Each row has a name. Each question is about the rows just above it. Places in a row count from 1.

[141 144  85 137 143 157 121 145 144 169 125 199 146 184 157 169] -> (3)
[157 170 103 115 122 108 157 170 143 170 157 168  86 166 127 178] -> (142)
[169 144 146 143 121 183 137 169 146 146 169 189 146 184 157 169] -> (79)
What are the next 2 entries after [169 144 146 143 121 183 137 169 146 146]? => [169 189]
Shuffled (79) with one entry gone: [169 137 184 189 169 146 146 146 121 169 143 183 169 146 157], missing => [144]
Which entry of (79) is missing from [169 189 143 137 157 121 146 169 183 144 146 146 146 169 169]? => [184]
Is [143 157 121 145 144] printed in one of the named rows, side by side and in this order? => yes
What are the next 2 entries after [137 143]? => [157 121]
Every place of [169] in (79): => 1 8 11 16
Places of [170] in row (142): => 2 8 10

[149 134 114 154 163 141 144 122  68 159 122 166  98 149 104 110 152 135
 138 130  96  83 124 180 128 102 102 154 111 141 112 122  71 123 104 127
 135 128 122] = (142)
[102 152 130  97 141 154 125 146 119  97 139 125  93 111  69 120 129 142
 128 122 107  82 137 103 131 121 137  99  84 162 149 129  94 101 126 142
 115 170 127] = (190)
[172 105 126 167 154 133 155  88 103 201 142 154 123 179  85 137 178  83
 161 120  94  87 141 193 134 123 131 214 108  91 121  87  50 121 132 118
 125 114 108] = (48)
Shuffled (48) with one entry gone: [154 126 179 125  94  50 154  87 137  85 108 214 178 120 193 167 123 103
 201 133 172  87 155 121 114 105 161 121 134 132 123 118  91  88 141 142
  83 108], missing => [131]
Places of [128] in row (142): => 25 38
Among the named rows, does one hold [154 123 180] next to each other, in this order? => no
Is [162 149] printed in one of the named rows, side by side and in this order? => yes

[119 136 150 146 147] : (190)
[127 141 167 168 142] : (48)
[153 136 150 102 150] : (202)
[127 141 163 117 136] : (79)
[141 164 141 140 163] : (42)
[ 71  72 153 115 168] : (3)
[174  84 140  99 134] : (142)
[181 120 166 183 138] : (81)
[ 82 105  73 161 152] : (10)
[102 158 148 105 166] : (84)
[ 69 108  63 112 125] : (126)
[ 84 115 143 102  87] : (204)
The next 2 entries after [141 163]: => [117 136]
Which row holds [153 136 150 102 150]? => (202)
Is [140  99 134] printed in one of the named rows, side by side and in this order? => yes
Among the named rows, does one hold [181 120 165 183] next to each other, in this order? => no
Is [141 139] printed in one of the named rows, side by side and in this order? => no
Shuffled (190) with one entry gone: [136 119 150 147], missing => [146]

[ 97 140 113  98  77 106 124 116 117]  (42)
[ 65 124 143 140  91 116 101 137 132]  (81)
[ 75 125 124 166 160 155  98 124 133]  (10)
[ 75 125 124 166 160 155  98 136 133]  (204)
[ 65 124 143 140  91 111  91 100 120]  (190)
[ 96 158 104 122 138 145 150 108 133]  (48)
[ 92 106 136 111  71 108 102 121 107]  (79)
Is [133 136] printed in one of the named rows, side by side and in this order? => no
Where do [ 65 124 143 140  91 116 101 137 132] appear? => (81)
Does one of the named rows hold [116 117] side by side, in this order? => yes
Does one of the named rows hold [124  98 155 160 166] side by side, in this order? => no

[ 79 101 103 170 166 155 113]  (204)
[102 102 104 170 104 102 104]  (48)
[ 63  84 104 191 201 155 110]  (84)
Among the named rows, does one hold [166 155] next to each other, in this order? => yes
Does one of the named rows hold [102 104 170 104] side by side, in this order? => yes
Places of [102] in row (48): => 1 2 6

[107 154 108 121 149 102 122 124 113 157 131 133 135 149 123 135  97 116
 116 107 131 132 102 132 129 147 132 114 149 132 124 105 119 115 149 132
 141 115 125 125 119]  (126)
[140 112 166 135 128 127 133 113  96 145  99 130 132 140 131 118 112  86
 123 107  90 134 163 130 121 158 107 101 132 109  85 127 108 120 115 136
 123 119 122 130 106]  (10)
[130 128 126 123 115  98 122 127 125 118 139 125 147 122 113 127 149 119
 160 137 140 137 101 132 135 153 118 124 136 112 147 138 119 135 129 114
 121  84 126 129 156]  (42)
[127 115 126 125 127 143 115 149 109 120 123 159 138 117 153 140 137 113
 136 128 131 124 141 124 143 140 135 134 122 134 109 139 133 131 136 123
 113 121 128 134 140]  (81)
[133 138 147 125 113 117 135 125 109 104 144 164 139 112 114 124 142 157
 117 127 122 130 118 131 143 127 126 102 134 144 107 139 130 133 127 164
  80 121 127 141 120]  (202)
[158 131 105  87 123  87 144 145 113 117 136 100 150 133 150 139 131 179
 160 153 133 149 129 128 127 138 140 105 127 155  49 120 136 127 114 102
 127 102 158 135  80]  (190)
[ 93 160 119 153 108 144 124 140 117 115 177 111 109 123 105 132 102 159
 120 120 155 111 118 130 129 100 142 130 104 176 137 116 143 132 139  95
  76 111 115 136 113]  (48)
[114 157 123 115 101 128 133 132  83 181 106 148 117 158  75 137 123 132
 116 109 104 124 105 133 118 128 125 111 140 147 129 146 139 126 124 139
 166  65  99 131 146]  (142)
[105 182 132 129 146 118 121 105 158 126 109 115 133 144 155 121 111 184
 110  92  99 119 156 128 117 125 109 122 111 138  91 119  75  85 134 110
 114 145 130  94 112]  (79)
[185 124 131 157 115 137 148 120 114 123 115  79 149 120 123 126 121 116
 149 145 120 143 173 127  96 154 126 149  85 108 165  84  96 100 144 101
 134 113 154 125 137]  (3)
[114 157 123 115 101 128 133 132  83 181 106 148 117 158  75 137 123 132
 116 109 104 124 105 133 118 128 125 111 140 140 130 105 105 121 141  80
 160 172 160 142 143]  (84)
Whose row is [114 157 123 115 101 128 133 132  83 181 106 148 117 158  75 137 123 132
 116 109 104 124 105 133 118 128 125 111 140 140 130 105 105 121 141  80
 160 172 160 142 143]? => (84)
Is [126 102 134] printed in one of the named rows, side by side and in this order? => yes
[130 128 126 123 115  98 122 127 125 118 139 125 147 122 113 127 149 119
 160 137 140 137 101 132 135 153 118 124 136 112 147 138 119 135 129 114
 121  84 126 129 156] is in which row? => (42)
Whose row is [114 157 123 115 101 128 133 132  83 181 106 148 117 158  75 137 123 132
 116 109 104 124 105 133 118 128 125 111 140 147 129 146 139 126 124 139
 166  65  99 131 146]? => (142)
Is [ 75 158] printed in one of the named rows, side by side and in this order? => no
Places of [132] in row (126): => 22 24 27 30 36

[175 179 180 173 200 174 161 193] : (48)
[188 161 161 200 201 167 184 183] : (79)
[188 161 192 200 193 167 184 182] : (42)
Give the next 2 entries after [161 192 200 193 167]. => [184 182]
Places of [183] in row (79): => 8
Which entry of (79) is missing from [188 184 161 167 183 161 201]? => [200]

[126 123 124  78  93] : (204)
[122 135 106 121 107] : (3)
[115 112 111 132 110] : (126)
[122 135 123 121  67] : (48)
[130 126 111 145 132] : (202)
Among the named rows, does one hold [135 106] next to each other, in this order? => yes
Among the named rows, does one hold [106 121 106] next to each other, in this order? => no
Does one of the named rows hold [111 132] side by side, in this order? => yes
Among the named rows, does one hold [135 106 121] next to each other, in this order? => yes
(48) without one entry, shuffled: [135 123  67 121]. Gone: => [122]
(204) without one entry, shuffled: [ 78 124 126  93]. Gone: => [123]

[112 170 102 170 102 112 112 170 171] : (81)
[138 121 171  80 152 123 115 117 128] : (84)
[109 104 103 173 173 104 173 173 104] : (126)
At which places does (81) hold [170]? => 2 4 8
At which places does (126) hold [103]? => 3
Places of [112] in row (81): => 1 6 7
Places of [173] in row (126): => 4 5 7 8

[149 150 118 104 148  92 143] -> (84)
[129 150 129  84 129 129 189] -> (202)
[102 150 167 184 127 151 140] -> (79)
[141 150 150 154 107 132 136] -> (10)
[134 150 146  59 137  88 174] -> (190)
[150 150  88 119 160 148  66] -> (81)
[101 150 173 178 124 145 149] -> (3)
[115 150 142 188 138 165 103] -> (126)
What are the next 2 entries after [ 84 129]? => [129 189]
Among the named rows, does one hold [141 150] next to each other, in this order? => yes
Every place of [129] in (202): => 1 3 5 6
Places of [103] in row (126): => 7

[179 196 138 125  98 148 134] -> (190)
[121 142 171 144 107  81  94] -> (48)
[179 125 138 196  71 111 117] -> (84)
[148 118 132 157 123 144 112] -> (10)
What are the next 2 entries after [125 138 196]? => [ 71 111]
Is [134 148  98 125] printed in one of the named rows, side by side and in this order? => no
Does one of the named rows hold [132 157] side by side, in this order? => yes
What are the next 2 entries after [179 196 138 125]? => [ 98 148]
What are the next 2 entries after [148 118 132 157]? => [123 144]
Does one of the named rows hold [94 81] side by side, in this order? => no
Shuffled (10) with one entry gone: [148 144 132 123 118 112], missing => [157]

[130 115  98  95 114 116  86 132 124 164  84 134 141 108 167 135 119 141
 122 172 105 160  95 140 173 150  62 126 136 141 101 178 115 130 123 158
 103 128 123]  (79)
[ 96 111 154 151 108 113 101 122 144 169 114 161 123  98 121 103 139  88
 109 140 146 117 130 126 171  77 109 127 152 157 151 162 146 126 125 147
 108 120 129]  (10)
[ 92 109 130 109  76 130 101 130 123 116 114 143 140  87 158 144 115 152
 119 127 145 146 115 151 164 162 136 129 144 149 109 192 110 130 130 149
 124 122 117]  (142)
[157 133 110  91 175 134 108 124 124  83 131  94 134 157 139 124 123 156
 154 131  96 172 109 157 150 140 111 127 114 107  91 164 116 126 168  88
 147 125 115]  (42)
[ 90  97 144 152  60 114 104 127 128 149 139 159 115  53 173 109 129  92
 115 141 139 186 102  92 153  81 151 128 153 176 140 173 120 130 151 179
 104 120 119]  (81)
[145 116 113 104 135 100 120 124 126 122 159 165 126 110 165 155 125 146
  97 126  77 183 116 128 101 200 120 129 145 170 110 131 154 123 143 147
 121 118 127]  (3)
[ 96 142 131 120 158 156 174 139 124  65 174 104 134 119  69 123 153 115
 124  95 157 122 165 136  96 111 191 129 125 117 113 102 151 132 177 105
 135 127 144]  (126)
[ 92 109 130 109  76 130 159 130 123 116 114 143 140  87 107 144 115 152
 119 127 145 146 115 151 164 162 136 129 144 157 109 192 110 130 130 149
 124 122 117]  (204)
[161 118 156 139 147 106 178 134 125 125 155 160  88 119  87 116 152 104
 103 123 130 135 135  86  78 105 121 128 151 162 120  73 162 121 119 148
 105 117 132]  (202)
[145 148 114 100 176 134  93 129 118 112  91  98 151 121 148 136 125 160
 159 129  91 174  98 158 154 140 108 129 105  95  94 175 108 130 168 106
 146 120 122]  (84)
Does one of the named rows hold [157 150] side by side, in this order? => yes
Shuffled (42) with one entry gone: [107 134 114 168 133  94  83 157 110 154 109 123 134 124 157 140 147  91
 157 164 139  96 126  91 175 127  88 116 131 131 111 115 124 124 108 150
 125 172], missing => [156]
Does one of the named rows hold [90 98] side by side, in this order? => no
(79) without one entry, shuffled: [105 119 150 128 178 124 172  84 158  95 164 122  86 141 115 136 103 114
 167 123 130  62 115  95 126 132 108 134 135 123 141 160 141 116 130 140
 101  98]. Gone: => [173]
Does one of the named rows hold [139 156] side by side, in this order? => no
Which entry of (10) is missing from [146 126 101 113 130 161  96 108 146 111 120  98 169  88 154 140 151 125
 123 162 103 139 109 147 126 108 151  77 117 114 144 171 157 129 109 127
 122 152]? => [121]

[137 167 134 137 119 135 116 136 149 136 116] -> (42)
[131 142 132 136 119 139 153 130 109 163 112] -> (10)
[128 172 127 117 162 129 140 111 114 134 192] -> (204)
[131 148 131 128 143 135 146 111 144 134 164] -> (3)
[134 166 107 126 130 127 129 139 149 151 131] -> (79)
[123 149 116 125 136 135 134 101 168 121 153] -> (202)
[126 102 126 142 140 126 136 111 102 129 115] -> (81)
[130 114 131 130 155 115 130 117 136 135 130] -> (190)
[123 144 128 144 136 124 141 138 193 134 154] -> (142)
Places of [123] in row (202): => 1
Which entry of (190) is missing from [131 130 130 135 136 130 130 114 115 117]? => [155]
(190) without one entry, shuffled: [155 130 136 117 130 114 135 130 115 130]. Gone: => [131]
What are the next 2 entries after [136 111]? => [102 129]
Every place of [117] in (190): => 8
Every place of [126] in (81): => 1 3 6
Give the next 2 entries after [131 148 131 128]. => [143 135]

[137  99  99  45] = (79)
[152 109 118 193] = (3)
[142  98 210 201] = (81)
At which places does (79) hold [137]? => 1
(81) without one entry, shuffled: [210 142 201]. Gone: => [98]

[126 127 126 126 127 126 127 126 126 126 127 128 126 126 126 126 126 126
 126 127 127 126 125 127 127 128 127 126 127 126 126 125 126 126 126 126
 126 127 126 126 126 125 127 127 126 127 126 128] -> (204)
[138 123 125 144 140 138 145 152 139 129 143 107 155 108 155 162 138 139
 159 111 140 143 124 132 143 155 105 143 166 139 117 152 148 153 137 144
 139 158 160 134 162 156 159 147 143 134 122 119] -> (84)
[137 118 115 151 145 141 156 160 141 126 153  99 167  88 171 182 147 147
 171 102 144 147 110 136 153 177  92 145 186 139 111 167 153 162 139 149
 141 173 177 140 178 165 179 151 142 135 118 119] -> (48)
[161 137 160 144 138 143 121 163 150 136 106 101 106 155 129 125 108 116
 172 106 141 159 172 125 131 102 110 161 151 148 112 126 164 157 142 139
 151 148 144 108 149 165 121 171 172 146 120 102] -> (42)
[108  63 111 155  91 127  92 113 157 212 153 108 174 183 147 144 204 151
 133 185  90 136 207  74  74  64 114 166  75 175 169 118 161 185 214 201
 136  70 180 170 159 201  78  84 132  87 186  65] -> (190)
[154 156 145 135 150 141 149 156 135 111 133 134 136 125 139 140 112 130
 154 113 154 147 120 153 160 159 132 133 166 127 117 144 138 131 117 119
 141 164 130 121 138 128 158 164 147 155 117 149] -> (79)
[126 126 126 126 126 126 126 125 127 128 127 128 126 128 126 125 128 126
 125 129 126 126 127 126 126 125 128 126 124 127 128 125 126 126 127 127
 126 171 125 127 125 125 125 125 126 126 128 127] -> (10)
Is [126 126 127] printed in one of the named rows, side by side and in this order? => yes
At which places does (42) hold [172]? => 19 23 45
Is [125 139 140] printed in one of the named rows, side by side and in this order? => yes
Which entry of (42) is missing from [163 102 155 106 172 149 151 172 129 125 137 141 106 106 144 150 131 121
 108 138 144 139 102 148 157 112 110 165 125 172 159 142 120 116 121 146
 171 126 108 148 151 161 164 161 136 160 101]? => [143]
[126 127 126 126 127 126 127 126 126 126 127 128 126 126 126 126 126 126
 126 127 127 126 125 127 127 128 127 126 127 126 126 125 126 126 126 126
 126 127 126 126 126 125 127 127 126 127 126 128] is in which row? => (204)

[128 132 157 173 159 151 130 128 125 162 117 129 129 130] : (204)
[ 96 131 139 145 106 119 139 130 115 137 128 125 128 127] : (142)
[116 124 123 125 144 106 137 125 148 112 146 124 140 130] : (10)
[140 127 138 139 119  92 121 126  68 147 109 136 128 127] : (84)
[130 128 144 152 137  91 160 128 124 137 116 129 143 132] : (79)
[108 126 115 111 116 171 106 127 148 111 144 134 124 128] : (48)
[144 126 137 154 109 111 136 128 128 145 126 120 137 134] : (190)
[138 128 116 134 119  63 126 127 119 137 112 131 133 128] : (81)
(190) without one entry, shuffled: [136 145 128 128 109 126 137 144 134 111 154 137 126]. Gone: => [120]
Give the next 2 entries after [159 151 130]. => [128 125]

[132 122 167 132 121] -> (190)
[135 127 191 125 124] -> (81)
[125 132 125 128 125] -> (142)
[126 132 130 126 132] -> (10)
[126 126 130 126 126] -> (48)
[134 132  55 129 116] -> (204)
[125 119  96 128 129] -> (3)
[121 136  54 137 128] -> (84)
[134 132  55 126 127] -> (126)
Every place of [126] in (48): => 1 2 4 5
Is [125 127] printed in one of the named rows, side by side and in this order? => no
What are the next 2 entries after [125 119]? => [ 96 128]
What are the next 2 entries after [126 130]? => [126 126]

